Below is a small trained network, with its code and all its weights. Each question gives an input and a target symbol and asks what happens when units are switched off, that is, made to give their printed mean instead of their output.

import numpy as np


def w(rows, s, z=0):
    codes = np.array(rows[::2]) - 128.0
    scale = np.full(codes.shape[1], s)
    scale[-1] = z or s
    return codes * scale


def f(y):
    return np.maximum(y, 0)


def softmax(a):
    e = np.exp(a - a.max(-1, keepdims=True))
    return e / e.sum(-1, keepdims=True)


def log_softmax(a):
    a = a - a.max(-1, keepdims=True)
    return a - np.log(np.exp(a).sum(-1, keepdims=True))


def net(x, mask):
    ids = ['αβγζηθλ'.index(c) for c in x.split()]
    T = len(ids)
    res = E[ids] + P[:T]
    u = 0
    for l in range(3):
        q, k, v = (res @ M[l].T for M in (Q, K, V))
        z = softmax(np.where(np.tri(T) > 0, q @ k.T / 4**0.5, -1e9)) @ v
        res = res + np.where(mask[u], z, O[l][:, -1]) @ O[l][:, :-1]
        u += 1
        y = f(res @ A[l][:, :-1].T + A[l][:, -1])
        res = res + np.where(mask[u : u + 12], y, B[l][:, -1]) @ B[l][:, :-1]
        u += 12
    return log_softmax(res[-1] @ U[:, :-1].T + U[:, -1])


Q, K, V, O, A, B = {}, {}, {}, {}, {}, {}
E = w([
[147,121,61,210,103,178,162],'α',
[216,100,168,161,149,118,154],'β',
[121,132,141,192,122,165,58],'γ',
[155,146,144,87,120,114,121],'ζ',
[86,165,103,19,159,95,56],'η',
[250,88,134,120,127,85,186],'θ',
[187,52,62,128,189,252,164],'λ',
],0.013)
P = w([
[66,73,221,111,45,145,55],'0',
[95,227,56,150,104,137,198],'1',
[188,214,159,108,84,143,83],'2',
[104,18,76,72,125,36,70],'3',
[96,188,41,185,170,67,200],'4',
[175,235,170,107,77,133,74],'5',
[65,2,47,95,124,65,54],'6',
[109,121,98,188,215,68,247],'7',
[164,220,155,96,57,132,87],'8',
],0.0072)
Q[0] = w([
[13,70,65,158,99,49,112],'0.h1',
[144,253,196,112,137,220,223],'0.h1',
[52,124,84,43,117,72,208],'0.h1',
[160,140,175,243,92,177,49],'0.h1',
],0.0051)
K[0] = w([
[158,113,166,228,2,220,136],'0.h1',
[134,193,37,150,248,98,168],'0.h1',
[181,99,112,170,59,118,204],'0.h1',
[93,160,101,101,146,95,41],'0.h1',
],0.0081)
V[0] = w([
[153,43,170,145,1,127,124],'0.h1',
[151,107,156,199,66,188,119],'0.h1',
[144,128,129,161,219,125,125],'0.h1',
[118,176,190,80,124,88,122],'0.h1',
],0.007)
O[0] = w([
[62,29,120,182,110,183,116,159],'0.h1',
[73,92,186,255,215,239,112,53],'0.h1',
[186,71,110,115,215,130,146,3],'0.h1',
[107,125,158,127,95,57,179,195],'0.h1',
],0.0055,0.0011)
A[0] = w([
[75,85,170,152,200,109,106,45],'0.n1',
[72,24,77,153,20,168,145,182],'0.n2',
[144,107,134,133,221,83,230,232],'0.n3',
[124,180,1,155,89,112,61,193],'0.n4',
[65,185,66,152,126,53,174,114],'0.n5',
[65,85,87,89,164,101,111,120],'0.n6',
[102,155,96,12,125,93,110,111],'0.n7',
[208,89,177,119,77,115,137,250],'0.n8',
[63,96,177,91,156,193,99,25],'0.n9',
[104,124,47,39,111,124,107,200],'0.n10',
[96,102,186,102,185,149,174,18],'0.n11',
[104,117,193,101,83,69,61,138],'0.n12',
],0.0071,0.0015)
B[0] = w([
[156,160,150,149,194,73,92,162],'0.n1',
[159,55,84,88,79,57,90,198],'0.n2',
[164,244,110,213,86,137,76,186],'0.n3',
[234,115,164,96,137,75,200,239],'0.n4',
[67,86,170,215,86,150,173,182],'0.n5',
[138,179,112,198,114,80,131,198],'0.n6',
[189,145,170,246,157,76,81,255],'0.n7',
[70,103,132,108,86,71,84,198],'0.n8',
[89,149,79,123,186,84,2,171],'0.n9',
[150,128,98,199,149,119,143,241],'0.n10',
[235,131,127,206,198,151,146,133],'0.n11',
[139,91,148,57,237,92,91,208],'0.n12',
],0.005,0.0058)
Q[1] = w([
[97,176,83,102,227,181,181],'1.h1',
[154,63,138,54,93,87,37],'1.h1',
[166,222,168,138,38,188,143],'1.h1',
[80,1,68,122,63,115,114],'1.h1',
],0.0068)
K[1] = w([
[232,168,130,62,230,193,101],'1.h1',
[62,48,145,61,5,119,173],'1.h1',
[137,159,62,133,184,113,222],'1.h1',
[3,113,220,73,89,198,68],'1.h1',
],0.0059)
V[1] = w([
[160,228,36,238,252,42,39],'1.h1',
[39,112,206,1,160,49,120],'1.h1',
[84,99,120,223,46,157,123],'1.h1',
[94,43,64,75,163,228,9],'1.h1',
],0.0037)
O[1] = w([
[128,158,148,184,173,165,116,255],'1.h1',
[165,89,146,187,64,207,43,110],'1.h1',
[47,165,55,159,85,2,143,138],'1.h1',
[52,116,102,131,125,143,117,120],'1.h1',
],0.0083,0.0059)
A[1] = w([
[36,60,172,114,136,250,88,173],'1.n1',
[157,210,234,154,72,194,164,232],'1.n2',
[219,101,164,147,111,97,133,95],'1.n3',
[28,203,120,166,123,127,201,133],'1.n4',
[65,211,74,91,116,61,23,154],'1.n5',
[150,246,197,156,227,170,197,53],'1.n6',
[161,160,141,85,136,133,25,154],'1.n7',
[156,98,41,142,162,2,132,65],'1.n8',
[78,225,64,113,115,116,66,135],'1.n9',
[208,124,136,46,140,64,57,251],'1.n10',
[131,138,169,150,79,43,112,183],'1.n11',
[153,192,40,116,126,151,114,86],'1.n12',
],0.0055,0.0016)
B[1] = w([
[52,114,176,30,245,104,111,151],'1.n1',
[56,133,21,144,148,97,171,182],'1.n2',
[73,103,105,147,193,194,148,203],'1.n3',
[241,77,112,126,128,106,148,159],'1.n4',
[154,245,142,112,32,90,119,231],'1.n5',
[82,99,125,182,1,147,114,221],'1.n6',
[177,87,227,66,122,145,58,204],'1.n7',
[100,100,143,140,121,225,70,242],'1.n8',
[160,136,103,112,67,82,119,182],'1.n9',
[180,57,144,163,150,147,81,254],'1.n10',
[84,146,82,136,135,138,160,215],'1.n11',
[117,97,153,199,127,66,191,156],'1.n12',
],0.0061,0.0074)
Q[2] = w([
[231,112,222,162,48,104,125],'2.h1',
[191,255,179,102,101,42,205],'2.h1',
[128,75,149,153,176,138,40],'2.h1',
[14,107,167,123,104,167,66],'2.h1',
],0.0065)
K[2] = w([
[176,157,151,182,102,46,85],'2.h1',
[200,204,61,205,15,67,130],'2.h1',
[141,60,254,105,197,131,55],'2.h1',
[83,45,146,24,132,68,113],'2.h1',
],0.0076)
V[2] = w([
[160,164,139,254,139,113,112],'2.h1',
[109,62,82,156,181,168,173],'2.h1',
[144,147,54,80,227,164,73],'2.h1',
[157,123,67,169,45,170,175],'2.h1',
],0.0078)
O[2] = w([
[153,134,10,107,124,107,140,254],'2.h1',
[89,97,148,141,158,89,127,42],'2.h1',
[137,156,155,75,161,131,136,136],'2.h1',
[66,76,119,79,100,128,96,60],'2.h1',
],0.012,0.0086)
A[2] = w([
[88,193,158,179,22,170,102,197],'2.n1',
[136,85,197,190,206,53,172,99],'2.n2',
[216,97,194,59,105,218,110,5],'2.n3',
[163,109,74,74,214,220,123,216],'2.n4',
[126,130,195,69,152,44,215,117],'2.n5',
[97,217,195,253,186,166,159,81],'2.n6',
[64,47,44,20,37,33,78,173],'2.n7',
[200,191,146,164,242,66,159,198],'2.n8',
[160,128,175,148,175,239,90,102],'2.n9',
[32,168,49,22,78,135,108,221],'2.n10',
[184,166,99,70,208,190,92,145],'2.n11',
[152,154,117,222,168,36,175,152],'2.n12',
],0.0055,0.0029)
B[2] = w([
[129,152,165,191,139,104,158,175],'2.n1',
[126,71,102,67,155,70,136,146],'2.n2',
[70,114,90,182,238,89,145,163],'2.n3',
[96,144,195,128,2,84,167,186],'2.n4',
[121,144,166,83,96,130,88,133],'2.n5',
[138,134,154,84,158,231,124,176],'2.n6',
[46,164,228,137,88,171,163,238],'2.n7',
[104,142,83,49,130,128,83,255],'2.n8',
[179,137,146,134,128,50,246,178],'2.n9',
[134,184,152,131,132,75,254,193],'2.n10',
[107,82,166,83,56,155,152,220],'2.n11',
[75,163,96,114,141,167,86,225],'2.n12',
],0.0066,0.0099)
U = w([
[102,185,131,132,115,50,206,162],'α',
[115,121,57,150,190,57,120,253],'β',
[101,182,126,132,125,255,121,103],'γ',
[168,152,177,171,122,113,177,13],'ζ',
[202,131,135,67,44,100,156,179],'η',
[121,102,147,132,72,144,99,117],'θ',
[117,143,124,78,140,113,157,14],'λ',
],0.0072,0.002)

Each question gives the input, a string of symbols that net reads in full, and the target symbol t.
The units are the heads (4 rows each of Q, K, V and O) and the neurons (one row each of A and B). Each row of codes is followed by its name. A weight is (code - 128) times the scale printed after its matrix; where a second scale follows, it is the last column's (O, A, B and U).
mask holds one flag per unit, layer by layer, with each layer's heads first. A switched-off unit (its flag False) gives its mean, the last column of its rows in O or B, instead of its output. The means were averaged over made-up inputs and are rounded, as every weight is.
A unit's drop is (log p(t) with every unit on - log p(t) with that unit switched off) / (log p(t) with every unit on - log p(t) with every unit switched off).
The circuit of an input: a set's keep is (log p(t) with only the set's units on - log p(t) with every unit switched off) / (log p(t) with every unit on - log p(t) with every unit switched off). Starting from the 12 units with the biggest drops (on a tie, the unit counted first), units are removed one at a time, each time the one whose removal leaves the highest keep (on an exact tie, the one counted first), for as long as the keep stays at least 0.8.
units of the circuit, in order: the units of the circuit, biggest drop first
top k neurons: the k neurons with the biggest drops, biggest first
top k neurons in layer l: the k neurons of layer l with the biggest drops, biggest first
input θ η λ, target η: units of the circuit, in order -> (0.h1)
input β α ζ, target α: units of the circuit, in order -> (1.h1 2.h1 2.n10 2.n7)
input β γ η ζ, target β: units of the circuit, in order -> (2.h1 0.h1 2.n11)
input η ζ θ η γ η η λ λ, target η: units of the circuit, in order -> (2.n4 0.h1)
input η ζ λ θ η η η θ, target β: units of the circuit, in order -> (0.n3 2.h1)
input γ γ η η η η ζ, target γ: top 3 neurons -> (1.n1 0.n9 2.n6)
input β γ η η α λ θ γ β, target α: top 3 neurons in layer 1 -> (1.n11 1.n7 1.n6)
input η α θ, target α: units of the circuit, in order -> (0.n12 1.h1 2.h1 2.n7)
input γ β α λ α η η η, target γ: top 2 neurons in layer 1 -> (1.n6 1.n2)
input θ γ λ, target λ: top 2 neurons in layer 1 -> (1.n1 1.n5)
input η η α, target α: top 3 neurons -> (1.n2 2.n10 2.n7)
input β γ α α, target β: units of the circuit, in order -> (2.h1 0.h1)
input ζ α η γ, target ζ: top 3 neurons -> (1.n1 2.n9 0.n12)
input α γ ζ η η γ θ, target α: top 2 neurons in layer 1 -> (1.n5 1.n7)
input θ η η γ λ, target α: top 3 neurons -> (0.n3 1.n7 1.n10)
input ζ γ ζ η η β ζ, target ζ: top neuron in layer 1 -> (1.n1)
input γ α γ γ η γ γ γ, target γ: top 2 neurons -> (2.n6 1.n1)
input γ γ β, target β: top 2 neurons -> (1.n8 0.n12)
input λ η η λ, target λ: top 3 neurons in layer 1 -> (1.n1 1.n6 1.n5)
input γ ζ γ α, target γ: top 2 neurons -> (1.n1 2.n6)
input α θ η η γ η λ θ, target β: top 2 neurons -> (1.n5 0.n3)
input γ η η β, target γ: top neuron -> (1.n1)
input λ γ γ η, target λ: top 3 neurons in layer 1 -> (1.n1 1.n8 1.n6)
input α γ ζ η α η η, target α: top 3 neurons in layer 1 -> (1.n5 1.n9 1.n1)
input λ η γ γ, target λ: top 3 neurons in layer 2 -> (2.n2 2.n6 2.n8)
input α α η η, target α: top 4 neurons -> (1.n5 2.n10 0.n2 0.n6)
input γ η θ γ γ γ γ, target γ: top 4 neurons -> (1.n1 2.n6 0.n9 1.n5)
input η ζ η α, target η: top neuron in layer 0 -> (0.n7)
